Below is a small trained network, with its code and all its weights. Each question gives an input and a class and asks what happens when units are switched off, that is, made to give their printed mean instead of their output.

import numpy as np


def w(rows, s, z=0):
    codes = np.array(rows[::2]) - 128.0
    scale = np.full(codes.shape[1], s)
    scale[-1] = z or s
    return codes * scale


def norm(h):
    return h / np.sqrt((h * h).mean(-1, keepdims=True) + 1e-5)


def f(y):
    return y / 2 * (1 + np.tanh(0.7978845608 * (y + 0.044715 * y**3)))


def log_softmax(a):
    a = a - a.max(-1, keepdims=True)
    return a - np.log(np.exp(a).sum(-1, keepdims=True))


def net(x, mask):
    res = np.array(x, float).reshape(1, 7) / 4 @ E
    u = 0
    for l in range(3):
        y = f(norm(res) @ A[l][:, :-1].T + A[l][:, -1])
        res = res + np.where(mask[u : u + 7], y, B[l][:, -1]) @ B[l][:, :-1]
        u += 7
    return log_softmax(norm(res)[-1] @ U[:, :-1].T + U[:, -1])


A, B = {}, {}
E = w([
[195,155,122,64,211],'x0',
[159,183,78,89,114],'x1',
[38,87,78,126,164],'x2',
[126,142,207,137,147],'x3',
[108,89,13,212,142],'x4',
[99,106,238,185,141],'x5',
[92,2,131,109,186],'x6',
],0.0077)
A[0] = w([
[143,53,84,133,206,94],'0.n1',
[43,126,177,171,106,77],'0.n2',
[149,198,221,52,173,74],'0.n3',
[247,193,56,176,73,7],'0.n4',
[130,70,46,86,133,53],'0.n5',
[150,142,22,14,111,2],'0.n6',
[174,87,71,70,110,52],'0.n7',
],0.012,0.0027)
B[0] = w([
[171,44,64,115,174,198],'0.n1',
[100,93,143,157,51,190],'0.n2',
[222,171,201,59,134,254],'0.n3',
[191,171,1,227,110,232],'0.n4',
[74,110,140,59,203,184],'0.n5',
[27,213,123,48,83,222],'0.n6',
[42,168,119,132,164,162],'0.n7',
],0.015,0.0068)
A[1] = w([
[118,134,81,89,93,130],'1.n1',
[72,77,203,197,61,71],'1.n2',
[152,158,107,85,157,254],'1.n3',
[219,189,255,104,145,50],'1.n4',
[82,140,100,145,121,116],'1.n5',
[116,114,144,160,68,31],'1.n6',
[81,103,171,184,75,15],'1.n7',
],0.015,0.0015)
B[1] = w([
[120,159,177,144,144,155],'1.n1',
[74,97,112,102,13,189],'1.n2',
[99,127,169,147,86,177],'1.n3',
[221,130,253,118,111,251],'1.n4',
[157,142,170,112,130,150],'1.n5',
[79,141,97,124,109,150],'1.n6',
[74,114,123,131,90,164],'1.n7',
],0.022,0.012)
A[2] = w([
[60,164,136,53,170,5],'2.n1',
[151,109,183,161,147,30],'2.n2',
[112,8,164,199,208,80],'2.n3',
[117,222,177,151,108,215],'2.n4',
[192,192,43,219,110,52],'2.n5',
[100,86,149,198,103,93],'2.n6',
[142,18,132,157,189,56],'2.n7',
],0.015,0.0022)
B[2] = w([
[78,158,199,107,197,189],'2.n1',
[145,98,163,148,145,167],'2.n2',
[198,124,40,64,130,180],'2.n3',
[158,38,101,181,161,255],'2.n4',
[129,178,86,252,145,213],'2.n5',
[113,175,112,88,114,155],'2.n6',
[166,77,67,91,123,174],'2.n7',
],0.024,0.0078)
U = w([
[131,190,67,255,150,109],'0',
[36,106,114,118,24,79],'1',
[169,76,40,68,170,56],'2',
[217,116,208,142,114,255],'3',
[19,167,145,88,217,13],'4',
],0.015,0.0017)

Each question gives the input, the list of numbers given to net, and the class t.
The units are the neurons (one row each of A and B). Each row of codes is followed by its name. A weight is (code - 128) times the scale printed after its matrix; where a second scale follows, it is the last column's (A, B and U).
mask holds one flag per neuron, layer by layer. A switched-off neuron (its flag False) gives its mean, the last column of its row in B, instead of its output. The means were averaged over made-up inputs and are rounded, as every weight is.
A unit's drop is (log p(t) with every unit on - log p(t) with that unit switched off) / (log p(t) with every unit on - log p(t) with every unit switched off).
The circuit of an input: a set's keep is (log p(t) with only the set's units on - log p(t) with every unit switched off) / (log p(t) with every unit on - log p(t) with every unit switched off). Starting from the 12 units with the biggest drops (on a tie, the unit counted first), units are removed one at a time, each time the one whose removal leaves the highest keep (on an exact tie, the one counted first), for as long as the keep stays at least 0.8.
units of the circuit, in order: the units of the circuit, biggest drop first
k most important neurons: the k neurons with the biggest drops, biggest first
drop of u: that unit's drop, to one decimal
input [4,-2,4,1,6,-3,4], class 2: units of the circuit, in order	[0.n1]
input [1,-3,2,-3,-7,-8,-6], class 0: units of the circuit, in order	[0.n4; 1.n4]
input [-1,-4,1,-4,-6,7,4], class 1: units of the circuit, in order	[0.n2; 1.n2]
input [-4,-7,0,8,-5,-1,4], class 1: 2 most important neurons	[0.n2; 1.n2]
input [-3,-4,4,5,-4,5,-6], class 1: 4 most important neurons	[0.n2; 1.n2; 1.n7; 1.n6]
input [-2,-3,-5,-8,-4,4,8], class 1: 2 most important neurons	[0.n3; 1.n2]
input [-1,-1,-8,7,5,1,5], class 1: 3 most important neurons	[0.n3; 0.n4; 1.n2]
input [-1,8,-8,-1,3,-3,6], class 0: 2 most important neurons	[0.n4; 2.n5]
input [6,4,5,4,3,-4,-5], class 0: 2 most important neurons	[0.n4; 2.n4]
input [1,3,-6,3,3,-4,8], class 4: drop of 0.n6	0.2
input [-6,1,-7,-5,4,-8,2], class 0: drop of 0.n4	2.0
input [-1,-5,7,4,-4,1,-1], class 1: drop of 0.n2	0.4
